Below is a small trained network, with its code and all its weights. Each question gives an input and a target symbol and asks what happens when units are switched off, that is, made to give their printed mean instead of their output.

import numpy as np


def w(rows, s, z=0):
    codes = np.array(rows[::2]) - 128.0
    scale = np.full(codes.shape[1], s)
    scale[-1] = z or s
    return codes * scale


def norm(h):
    return h / np.sqrt((h * h).mean(-1, keepdims=True) + 1e-5)


def f(y):
    return np.maximum(y, 0)


def softmax(a):
    e = np.exp(a - a.max(-1, keepdims=True))
    return e / e.sum(-1, keepdims=True)


def log_softmax(a):
    a = a - a.max(-1, keepdims=True)
    return a - np.log(np.exp(a).sum(-1, keepdims=True))


def net(x, mask):
    ids = ['ΓΦαεθλσ'.index(c) for c in x.split()]
    T = len(ids)
    res = E[ids] + P[:T]
    u = 0
    for l in range(2):
        q, k, v = (norm(res) @ M[l].T for M in (Q, K, V))
        z = softmax(np.where(np.tri(T) > 0, q @ k.T / 4**0.5, -1e9)) @ v
        res = res + np.where(mask[u], z, O[l][:, -1]) @ O[l][:, :-1]
        u += 1
        y = f(norm(res) @ A[l][:, :-1].T + A[l][:, -1])
        res = res + np.where(mask[u : u + 12], y, B[l][:, -1]) @ B[l][:, :-1]
        u += 12
    return log_softmax(norm(res)[-1] @ U[:, :-1].T + U[:, -1])


Q, K, V, O, A, B = {}, {}, {}, {}, {}, {}
E = w([
[77,190,38],'Γ',
[243,109,250],'Φ',
[53,168,10],'α',
[63,158,224],'ε',
[64,95,100],'θ',
[59,220,54],'λ',
[189,167,194],'σ',
],0.017)
P = w([
[151,255,114],'0',
[136,239,75],'1',
[169,198,55],'2',
[245,103,72],'3',
[142,137,136],'4',
[139,120,131],'5',
[135,107,128],'6',
[134,100,121],'7',
[129,99,112],'8',
[129,94,105],'9',
[123,95,99],'10',
[129,85,96],'11',
[128,76,97],'12',
[192,28,34],'13',
],0.0066)
Q[0] = w([
[164,92,67],'0.h1',
[58,165,1],'0.h1',
[119,218,87],'0.h1',
[56,119,67],'0.h1',
],0.0091)
K[0] = w([
[230,167,86],'0.h1',
[113,3,61],'0.h1',
[97,137,64],'0.h1',
[89,3,131],'0.h1',
],0.0073)
V[0] = w([
[7,72,80],'0.h1',
[190,78,48],'0.h1',
[253,181,27],'0.h1',
[150,170,108],'0.h1',
],0.0048)
O[0] = w([
[56,82,234,250],'0.h1',
[182,206,226,2],'0.h1',
[254,163,155,65],'0.h1',
[161,108,111,164],'0.h1',
],0.0059,0.0018)
A[0] = w([
[90,102,64,153],'0.n1',
[134,72,163,136],'0.n2',
[115,140,49,92],'0.n3',
[138,154,158,93],'0.n4',
[133,150,156,97],'0.n5',
[108,193,34,255],'0.n6',
[196,123,147,157],'0.n7',
[10,118,97,51],'0.n8',
[164,98,143,89],'0.n9',
[145,77,167,83],'0.n10',
[139,125,74,59],'0.n11',
[111,140,166,123],'0.n12',
],0.013,0.0024)
B[0] = w([
[68,58,112,186],'0.n1',
[164,153,103,149],'0.n2',
[8,120,175,185],'0.n3',
[72,148,133,138],'0.n4',
[90,158,138,138],'0.n5',
[56,209,176,236],'0.n6',
[146,77,99,151],'0.n7',
[150,66,79,246],'0.n8',
[158,140,139,139],'0.n9',
[165,185,111,142],'0.n10',
[103,177,201,149],'0.n11',
[171,202,159,153],'0.n12',
],0.015,0.011)
Q[1] = w([
[64,150,110],'1.h1',
[26,250,81],'1.h1',
[71,173,134],'1.h1',
[105,141,102],'1.h1',
],0.012)
K[1] = w([
[142,41,197],'1.h1',
[106,101,247],'1.h1',
[122,76,156],'1.h1',
[134,106,180],'1.h1',
],0.013)
V[1] = w([
[140,201,135],'1.h1',
[156,13,253],'1.h1',
[142,232,132],'1.h1',
[160,122,228],'1.h1',
],0.0054)
O[1] = w([
[50,102,110,165],'1.h1',
[102,188,254,1],'1.h1',
[20,87,92,189],'1.h1',
[23,139,190,84],'1.h1',
],0.007,0.00086)
A[1] = w([
[98,231,167,5],'1.n1',
[155,113,121,32],'1.n2',
[98,149,94,97],'1.n3',
[110,165,151,87],'1.n4',
[119,129,174,143],'1.n5',
[127,152,192,172],'1.n6',
[137,100,80,56],'1.n7',
[132,248,103,88],'1.n8',
[115,60,138,39],'1.n9',
[149,204,67,128],'1.n10',
[145,110,69,155],'1.n11',
[78,137,152,146],'1.n12',
],0.015,0.0024)
B[1] = w([
[152,125,27,224],'1.n1',
[142,150,138,141],'1.n2',
[179,145,137,187],'1.n3',
[152,108,93,180],'1.n4',
[107,148,160,167],'1.n5',
[94,135,184,174],'1.n6',
[105,150,177,153],'1.n7',
[108,7,82,178],'1.n8',
[123,72,117,171],'1.n9',
[141,143,39,152],'1.n10',
[134,164,148,164],'1.n11',
[178,167,144,254],'1.n12',
],0.021,0.0071)
U = w([
[148,115,14,183],'Γ',
[133,130,108,92],'Φ',
[145,218,133,204],'α',
[132,143,252,127],'ε',
[148,101,119,2],'θ',
[124,3,161,171],'λ',
[140,93,125,106],'σ',
],0.012,0.0071)

Each question gives the input, a string of symbols that net reads in full, and the target symbol t.
The units are the heads (4 rows each of Q, K, V and O) and the neurons (one row each of A and B). Each row of codes is followed by its name. A weight is (code - 128) times the scale printed after its matrix; where a second scale follows, it is the last column's (O, A, B and U).
mask holds one flag per unit, layer by layer, with each layer's heads first. A switched-off unit (its flag False) gives its mean, the last column of its rows in O or B, instead of its output. The means were averaged over made-up inputs and are rounded, as every weight is.
A unit's drop is (log p(t) with every unit on - log p(t) with that unit switched off) / (log p(t) with every unit on - log p(t) with every unit switched off).
The circuit of an input: a set's keep is (log p(t) with only the set's units on - log p(t) with every unit switched off) / (log p(t) with every unit on - log p(t) with every unit switched off). Starting from the 12 units with the biggest drops (on a tie, the unit counted first), units are removed one at a time, each time the one whose removal leaves the highest keep (on an exact tie, the one counted first), for as long as the keep stays at least 0.8.
circuit, biggest first: the units of the circuit, biggest drop first
unit that matters most: the unit with the biggest drop
top k neurons: the k neurons with the biggest drops, biggest first
k most important neurons of layer l: the k neurons of layer l with the biggest drops, biggest first
drop of u: that unit's drop, to one decimal
input ε ε ε ε α Φ ε ε, target λ: unit that matters most : 0.n6
input σ Γ Γ α ε, target Γ: circuit, biggest first : 1.n1; 0.n3
input Φ θ Φ Φ α ε σ λ λ ε ε, target ε: top 4 neurons : 0.n6; 0.n12; 0.n7; 0.n8
input ε θ Γ σ ε ε Φ Φ ε ε ε α Γ σ, target α: 3 most important neurons of layer 1 : 1.n8; 1.n1; 1.n11
input Γ Φ ε ε ε ε ε Φ, target α: 2 most important neurons of layer 0 : 0.n6; 0.n7
input Φ θ ε θ, target λ: top 2 neurons : 1.n1; 1.n7
input ε α Φ λ α Φ ε Φ, target α: 3 most important neurons of layer 1 : 1.n8; 1.n1; 1.n9
input ε θ Γ ε ε ε σ α σ Φ ε, target λ: top 3 neurons : 0.n6; 0.n8; 0.n3
input σ Γ λ Φ ε ε, target α: 4 most important neurons of layer 0 : 0.n12; 0.n6; 0.n1; 0.n3
input ε α α ε ε λ ε ε Γ θ σ, target Γ: top 3 neurons : 0.n1; 0.n8; 1.n10
input Φ ε λ σ Φ ε θ ε ε Γ ε ε ε Γ, target α: top 2 neurons : 0.n6; 1.n8
input Φ Φ Φ Γ θ α ε Φ α ε ε, target ε: top 3 neurons : 0.n6; 0.n12; 0.n1
input ε ε θ Φ ε α λ σ α ε ε Φ ε α, target α: 2 most important neurons of layer 0 : 0.n6; 0.n11
input ε θ σ, target Γ: top 2 neurons : 0.n8; 1.n10
input Γ θ Γ α α ε ε, target α: 2 most important neurons of layer 1 : 1.n1; 1.n6
input σ α λ θ ε ε Φ α α Γ α ε Γ, target α: 2 most important neurons of layer 0 : 0.n6; 0.n3
input θ Φ ε θ λ λ α θ ε ε Γ ε σ σ, target α: drop of 0.n7 : 0.5
input ε ε λ θ ε ε ε α Φ α α ε ε θ, target λ: drop of 1.n1 : 0.3
input Γ σ σ α ε Φ ε ε α α, target α: drop of 0.h1 : 0.3
